Below is a small trained network, with its code and all its weights. Each question gives an input and a class and asks what happens when units are switched off, that is, made to give their printed mean instead of their output.

import numpy as np


def w(rows, s, z=0):
    codes = np.array(rows[::2]) - 128.0
    scale = np.full(codes.shape[1], s)
    scale[-1] = z or s
    return codes * scale


def f(y):
    return np.maximum(y, 0)


def log_softmax(a):
    a = a - a.max(-1, keepdims=True)
    return a - np.log(np.exp(a).sum(-1, keepdims=True))


def net(x, mask):
    res = np.array(x, float).reshape(1, 7) / 4 @ E
    y = f(res @ A[0][:, :-1].T + A[0][:, -1])
    res = res + np.where(mask, y, B[0][:, -1]) @ B[0][:, :-1]
    return log_softmax(res[-1] @ U[:, :-1].T + U[:, -1])


A, B = {}, {}
E = w([
[192,141,161,52,121],'x0',
[101,189,212,69,166],'x1',
[79,69,55,66,253],'x2',
[187,108,93,237,219],'x3',
[118,134,99,88,144],'x4',
[230,74,174,78,160],'x5',
[144,226,67,84,106],'x6',
],0.004)
A[0] = w([
[49,127,193,116,122,95],'n0',
[147,67,158,130,158,150],'n1',
[160,78,140,134,151,204],'n2',
[131,102,131,245,138,164],'n3',
[135,87,115,100,146,104],'n4',
[79,136,157,107,116,62],'n5',
[207,129,164,109,134,182],'n6',
[122,120,127,245,134,14],'n7',
[109,110,116,87,152,174],'n8',
[141,138,138,127,147,127],'n9',
[134,121,121,97,123,158],'n10',
[186,36,157,139,167,219],'n11',
[185,173,172,112,188,84],'n12',
[92,126,172,53,135,163],'n13',
[149,188,39,139,76,173],'n14',
[118,133,148,58,125,184],'n15',
[142,78,49,91,251,214],'n16',
[87,132,111,119,96,211],'n17',
[128,127,128,127,127,100],'n18',
[130,153,140,11,115,102],'n19',
[166,118,150,125,109,202],'n20',
[164,64,129,100,121,245],'n21',
[125,121,144,119,131,32],'n22',
[137,116,92,122,182,170],'n23',
],0.011,0.0012)
B[0] = w([
[109,56,65,148,134,183],'n0',
[141,64,79,120,100,190],'n1',
[131,69,93,102,96,189],'n2',
[48,63,153,133,173,231],'n3',
[120,92,139,170,132,161],'n4',
[124,73,105,153,138,164],'n5',
[173,209,137,111,99,201],'n6',
[80,58,158,168,190,209],'n7',
[120,102,157,163,144,172],'n8',
[116,144,145,110,124,141],'n9',
[117,130,126,160,118,152],'n10',
[138,34,43,76,77,234],'n11',
[138,216,184,85,139,180],'n12',
[90,113,116,220,124,204],'n13',
[147,42,57,190,73,206],'n14',
[104,147,119,212,135,192],'n15',
[23,64,207,108,222,254],'n16',
[161,33,142,96,147,178],'n17',
[128,129,128,129,125,128],'n18',
[94,157,155,249,168,216],'n19',
[166,181,99,120,140,177],'n20',
[181,114,80,151,86,194],'n21',
[133,114,124,128,110,133],'n22',
[66,105,153,90,138,181],'n23',
],0.02,0.0051)
U = w([
[185,108,59,103,57,205],'0',
[161,254,166,142,123,89],'1',
[48,83,135,161,175,134],'2',
[115,143,160,33,155,6],'3',
],0.0068,0.0011)

Each question gives the input, the list of numbers given to net, and the class t.
The units are the neurons (one row each of A and B). Each row of codes is followed by its name. A weight is (code - 128) times the scale printed after its matrix; where a second scale follows, it is the last column's (A, B and U).
mask holds one flag per neuron, in row order. A switched-off neuron (its flag False) gives its mean, the last column of its row in B, instead of its output. The means were averaged over made-up inputs and are rounded, as every weight is.
A unit's drop is (log p(t) with every unit on - log p(t) with that unit switched off) / (log p(t) with every unit on - log p(t) with every unit switched off).
The circuit of an input: a set's keep is (log p(t) with only the set's units on - log p(t) with every unit switched off) / (log p(t) with every unit on - log p(t) with every unit switched off). Starting from the 12 units with the biggest drops (on a tie, the unit counted first), units are removed one at a time, each time the one whose removal leaves the highest keep (on an exact tie, the one counted first), for as long as the keep stays at least 0.8.
circuit, biggest first: the units of the circuit, biggest drop first
most important unit: the unit with the biggest drop
k most important neurons: the k neurons with the biggest drops, biggest first
drop when u is switched off: that unit's drop, to one decimal
input [2,-4,-7,8,-1,6,4], class 0: most important unit -> n16
input [1,-8,-5,-1,7,-3,-6], class 0: 2 most important neurons -> (n16 n19)
input [-6,-2,-6,-4,3,-6,6], class 0: circuit, biggest first -> (n16 n14)
input [6,-7,0,-4,2,-5,7], class 0: 4 most important neurons -> (n16 n14 n3 n7)
input [-1,8,-7,2,-4,-2,1], class 1: 2 most important neurons -> (n16 n11)
input [-8,4,-7,-8,-4,-6,3], class 0: 4 most important neurons -> (n16 n3 n7 n14)
input [-1,-7,-6,6,-6,8,-6], class 0: 2 most important neurons -> (n11 n16)
input [4,3,2,5,-3,5,7], class 3: drop when n16 is switched off -> 0.2
input [3,2,-1,3,-3,5,5], class 1: drop when n12 is switched off -> 0.1
input [8,2,2,4,2,-3,-4], class 3: drop when n12 is switched off -> 0.1
input [-5,5,0,-6,-2,8,6], class 1: drop when n16 is switched off -> 0.2
